Below are the code and all the weights of a small trained network. Each question names an input and a target symbol and asks about switching units off, where a switched-off unit gives its printed mean instead of its output.

import numpy as np


def w(rows, s, z=0):
    codes = np.array(rows[::2]) - 128.0
    scale = np.full(codes.shape[1], s)
    scale[-1] = z or s
    return codes * scale


def norm(h):
    return h / np.sqrt((h * h).mean(-1, keepdims=True) + 1e-5)


def f(y):
    return y / 2 * (1 + np.tanh(0.7978845608 * (y + 0.044715 * y**3)))


def softmax(a):
    e = np.exp(a - a.max(-1, keepdims=True))
    return e / e.sum(-1, keepdims=True)


def log_softmax(a):
    a = a - a.max(-1, keepdims=True)
    return a - np.log(np.exp(a).sum(-1, keepdims=True))


def net(x, mask):
    ids = ['αγδζξπφω'.index(c) for c in x.split()]
    T = len(ids)
    res = E[ids] + P[:T]
    r = norm(res)
    for j in range(2):
        rows = slice(2 * j, 2 * j + 2)
        q, k, v = (r @ M[0][rows].T for M in (Q, K, V))
        z = softmax(np.where(np.tri(T) > 0, q @ k.T / 2**0.5, -1e9)) @ v
        o = O[0][rows]
        res = res + np.where(mask[j], z, o[:, -1]) @ o[:, :-1]
    y = f(norm(res) @ A[0][:, :-1].T + A[0][:, -1])
    res = res + np.where(mask[2:10], y, B[0][:, -1]) @ B[0][:, :-1]
    return log_softmax(norm(res)[-1] @ U[:, :-1].T + U[:, -1])


Q, K, V, O, A, B = {}, {}, {}, {}, {}, {}
E = w([
[147,113,96,9,182,89,89],'α',
[143,116,126,127,88,161,62],'γ',
[192,29,95,147,134,64,104],'δ',
[134,210,115,150,146,114,94],'ζ',
[94,167,99,159,87,130,101],'ξ',
[93,188,98,162,113,49,129],'π',
[161,173,7,187,144,60,162],'φ',
[103,206,82,122,137,120,100],'ω',
],0.016)
P = w([
[158,45,173,126,93,156,194],'0',
[210,155,118,175,194,196,79],'1',
[126,158,162,81,21,61,79],'2',
[190,157,137,179,202,173,92],'3',
[59,149,97,57,77,3,164],'4',
[170,163,146,192,214,159,95],'5',
],0.011)
Q[0] = w([
[144,169,169,202,138,144,154],'h0',
[83,126,83,131,48,54,63],'h0',
[109,177,153,193,116,220,90],'h1',
[163,164,197,164,250,173,193],'h1',
],0.011)
K[0] = w([
[125,160,82,134,167,118,66],'h0',
[120,110,189,190,76,115,219],'h0',
[79,136,113,185,136,152,62],'h1',
[130,176,145,153,205,46,8],'h1',
],0.011)
V[0] = w([
[211,84,197,184,151,212,165],'h0',
[255,205,110,140,153,87,112],'h0',
[169,173,5,38,167,187,177],'h1',
[123,12,154,157,234,73,64],'h1',
],0.0062)
O[0] = w([
[145,198,164,171,223,51,159,61],'h0',
[66,142,200,139,96,109,206,255],'h0',
[1,191,188,107,93,137,110,238],'h1',
[227,189,136,31,91,148,216,11],'h1',
],0.0083,0.005)
A[0] = w([
[109,181,167,117,157,47,141,140],'n0',
[174,69,255,96,183,143,98,193],'n1',
[54,155,68,104,207,181,155,146],'n2',
[66,85,132,38,154,85,38,122],'n3',
[114,113,140,217,181,78,88,125],'n4',
[161,54,77,179,65,80,150,134],'n5',
[144,96,57,50,50,85,183,109],'n6',
[127,142,192,53,240,168,80,2],'n7',
],0.0097,0.0069)
B[0] = w([
[191,47,139,73,131,137,139,254],'n0',
[84,139,76,62,72,127,117,174],'n1',
[189,164,154,178,116,89,26,226],'n2',
[121,146,114,228,139,95,155,247],'n3',
[94,95,100,96,144,147,179,255],'n4',
[153,189,158,143,160,89,74,186],'n5',
[121,155,181,125,83,247,90,183],'n6',
[130,200,138,206,33,95,198,152],'n7',
],0.013,0.0055)
U = w([
[123,188,203,141,54,38,201,35],'α',
[80,134,163,67,55,212,130,126],'γ',
[180,125,68,33,162,80,78,74],'δ',
[219,146,193,76,147,184,151,253],'ζ',
[24,108,119,193,147,135,137,165],'ξ',
[114,76,159,94,150,80,218,252],'π',
[183,135,37,195,210,98,137,90],'φ',
[172,181,142,159,137,149,10,18],'ω',
],0.013,0.003)

Each question gives the input, a string of symbols that net reads in full, and the target symbol t.
The units are the heads (2 rows each of Q, K, V and O) and the neurons (one row each of A and B). Each row of codes is followed by its name. A weight is (code - 128) times the scale printed after its matrix; where a second scale follows, it is the last column's (O, A, B and U).
mask holds one flag per unit, heads first, then neurons. A switched-off unit (its flag False) gives its mean, the last column of its rows in O or B, instead of its output. The means were averaged over made-up inputs and are rounded, as every weight is.
A unit's drop is (log p(t) with every unit on - log p(t) with that unit switched off) / (log p(t) with every unit on - log p(t) with every unit switched off).
The circuit of an input: a set's keep is (log p(t) with only the set's units on - log p(t) with every unit switched off) / (log p(t) with every unit on - log p(t) with every unit switched off). Starting from all 10 units, units are removed one at a time, each time the one whose removal leaves the highest keep (on an exact tie, the one counted first), for as long as the keep stays at least 0.8.
units of the circuit, in order: the units of the circuit, biggest drop first
k most important neurons: the k neurons with the biggest drops, biggest first
which heads matter: for each layer, one digit per head in row order, 1 if its drop is at least 0.15 and else 0, layers parted by /
drop of u: that unit's drop, to one decimal
input ζ ω δ ζ α, target π: 3 most important neurons => (n0 n3 n5)
input π π ω γ ζ ζ, target ζ: 2 most important neurons => (n3 n0)
input π ω ω ξ γ, target ω: units of the circuit, in order => (h1 n5)
input π γ ω π ζ, target ω: most important neuron => (n6)
input γ φ ω α ω, target δ: units of the circuit, in order => (h0 n0)
input α φ π, target γ: units of the circuit, in order => (n6 h0)
input φ ω γ, target α: which heads matter => 10
input ω ξ δ ω ζ ζ, target ζ: which heads matter => 11
input δ ζ φ ω δ, target ζ: units of the circuit, in order => (h1 n6)
input ζ γ γ γ ω, target π: units of the circuit, in order => (h0 n0 h1)
input γ π π, target δ: units of the circuit, in order => (h0 h1 n0)
input π ω α, target ω: units of the circuit, in order => (n6 h1 n3)
input π α γ α α, target ω: units of the circuit, in order => (n6 n3 h1)
input δ δ φ γ, target γ: units of the circuit, in order => (n1 n2)
input ω ζ π π γ, target ξ: which heads matter => 01
input ω ω ξ, target ξ: units of the circuit, in order => (h1)
input ω γ π, target ξ: which heads matter => 01
input π ω γ ω π, target ω: which heads matter => 11
input α ω ξ, target γ: which heads matter => 01
input π ω φ, target ω: 2 most important neurons => (n6 n5)
input π δ ζ, target ω: most important neuron => (n0)
input ξ φ ξ ω ω, target φ: drop of h0 => 0.1
input ζ ω ω, target π: drop of n0 => 0.2
input ω π α ζ ξ δ, target δ: drop of n1 => 0.3
